Here is a tiny trained network, its code and every weight. The questions are about switching its units off for an input and a class, where a switched-off unit gives its printed mean instead of its output.

import numpy as np


def w(rows, s, z=0):
    codes = np.array(rows[::2]) - 128.0
    scale = np.full(codes.shape[1], s)
    scale[-1] = z or s
    return codes * scale


def f(y):
    return np.maximum(y, 0)


def log_softmax(a):
    a = a - a.max(-1, keepdims=True)
    return a - np.log(np.exp(a).sum(-1, keepdims=True))


def net(x, mask):
    res = np.array(x, float).reshape(1, 4) / 4 @ E
    y = f(res @ A[0][:, :-1].T + A[0][:, -1])
    res = res + np.where(mask, y, B[0][:, -1]) @ B[0][:, :-1]
    return log_softmax(res[-1] @ U[:, :-1].T + U[:, -1])


A, B = {}, {}
E = w([
[127,125,133,126,127,127,129,132,129],'x0',
[169,129,143,22,216,161,79,105,75],'x1',
[249,111,97,165,119,39,148,161,81],'x2',
[138,38,20,96,128,156,79,139,184],'x3',
],0.015)
A[0] = w([
[115,99,96,136,87,131,114,154,194,93],'neuron 0',
[84,63,58,156,65,112,105,181,175,124],'neuron 1',
[185,116,87,113,141,75,86,180,134,74],'neuron 2',
[155,83,87,58,154,170,98,137,115,75],'neuron 3',
[132,40,39,115,132,149,94,153,180,142],'neuron 4',
[161,137,105,201,66,73,187,212,109,195],'neuron 5',
[170,95,96,73,191,149,71,134,105,91],'neuron 6',
[57,168,167,190,56,104,173,178,174,231],'neuron 7',
[248,48,64,117,159,94,106,153,96,90],'neuron 8',
[18,174,159,120,131,197,121,108,180,254],'neuron 9',
[70,145,124,106,150,180,81,100,166,148],'neuron 10',
[156,206,190,105,195,127,137,125,40,169],'neuron 11',
],0.011,0.0087)
B[0] = w([
[132,126,137,97,91,162,138,136,176,165],'neuron 0',
[155,117,94,99,100,172,176,120,193,192],'neuron 1',
[140,117,161,197,144,150,159,110,96,166],'neuron 2',
[107,106,127,148,178,164,76,94,93,180],'neuron 3',
[137,62,104,138,94,179,134,69,197,207],'neuron 4',
[150,136,67,184,97,74,133,114,136,219],'neuron 5',
[115,100,155,146,199,169,119,135,75,190],'neuron 6',
[90,133,139,206,152,121,179,37,134,233],'neuron 7',
[146,123,162,180,121,158,139,146,67,204],'neuron 8',
[9,130,157,123,136,193,146,87,116,254],'neuron 9',
[106,107,95,70,149,137,99,142,146,201],'neuron 10',
[139,199,178,98,102,109,129,202,64,230],'neuron 11',
],0.013,0.024)
U = w([
[86,120,164,205,158,168,175,108,84,207],'0',
[149,170,93,177,108,10,156,130,110,167],'1',
[68,182,177,21,139,132,127,176,84,107],'2',
[219,177,167,109,131,90,135,222,74,169],'3',
[92,116,103,82,86,152,175,120,192,81],'4',
[231,94,89,153,70,116,168,143,155,1],'5',
[107,88,104,60,188,159,41,131,126,158],'6',
],0.012,0.0026)

Each question gives the input, the list of numbers given to net, and the class t.
The units are the neurons (one row each of A and B). Each row of codes is followed by its name. A weight is (code - 128) times the scale printed after its matrix; where a second scale follows, it is the last column's (A, B and U).
mask holds one flag per neuron, in row order. A switched-off neuron (its flag False) gives its mean, the last column of its row in B, instead of its output. The means were averaged over made-up inputs and are rounded, as every weight is.
A unit's drop is (log p(t) with every unit on - log p(t) with that unit switched off) / (log p(t) with every unit on - log p(t) with every unit switched off).
The circuit of an input: a set's keep is (log p(t) with only the set's units on - log p(t) with every unit switched off) / (log p(t) with every unit on - log p(t) with every unit switched off). Starting from all 12 units, units are removed one at a time, each time the one whose removal leaves the highest keep (on an exact tie, the one counted first), for as long as the keep stays at least 0.8.
units of the circuit, in order: the units of the circuit, biggest drop first
k most important neurons: the k neurons with the biggest drops, biggest first
drop of u: that unit's drop, to one decimal
input [5,3,0,7], class 6: units of the circuit, in order	(neuron 7)
input [-5,1,-8,0], class 2: units of the circuit, in order	(neuron 10; neuron 4)
input [-6,-7,1,-4], class 1: 2 most important neurons	(neuron 5; neuron 9)
input [5,-8,2,4], class 5: 2 most important neurons	(neuron 9; neuron 5)
input [4,-6,1,4], class 5: 2 most important neurons	(neuron 9; neuron 5)
input [-5,4,0,5], class 6: 2 most important neurons	(neuron 7; neuron 9)
input [-7,1,-8,2], class 6: 2 most important neurons	(neuron 10; neuron 11)
input [-6,-8,5,0], class 1: 2 most important neurons	(neuron 5; neuron 7)
input [-5,1,-5,2], class 6: drop of neuron 7	0.1
input [-8,0,7,-4], class 1: drop of neuron 5	0.5
input [5,-2,6,1], class 5: drop of neuron 9	0.3
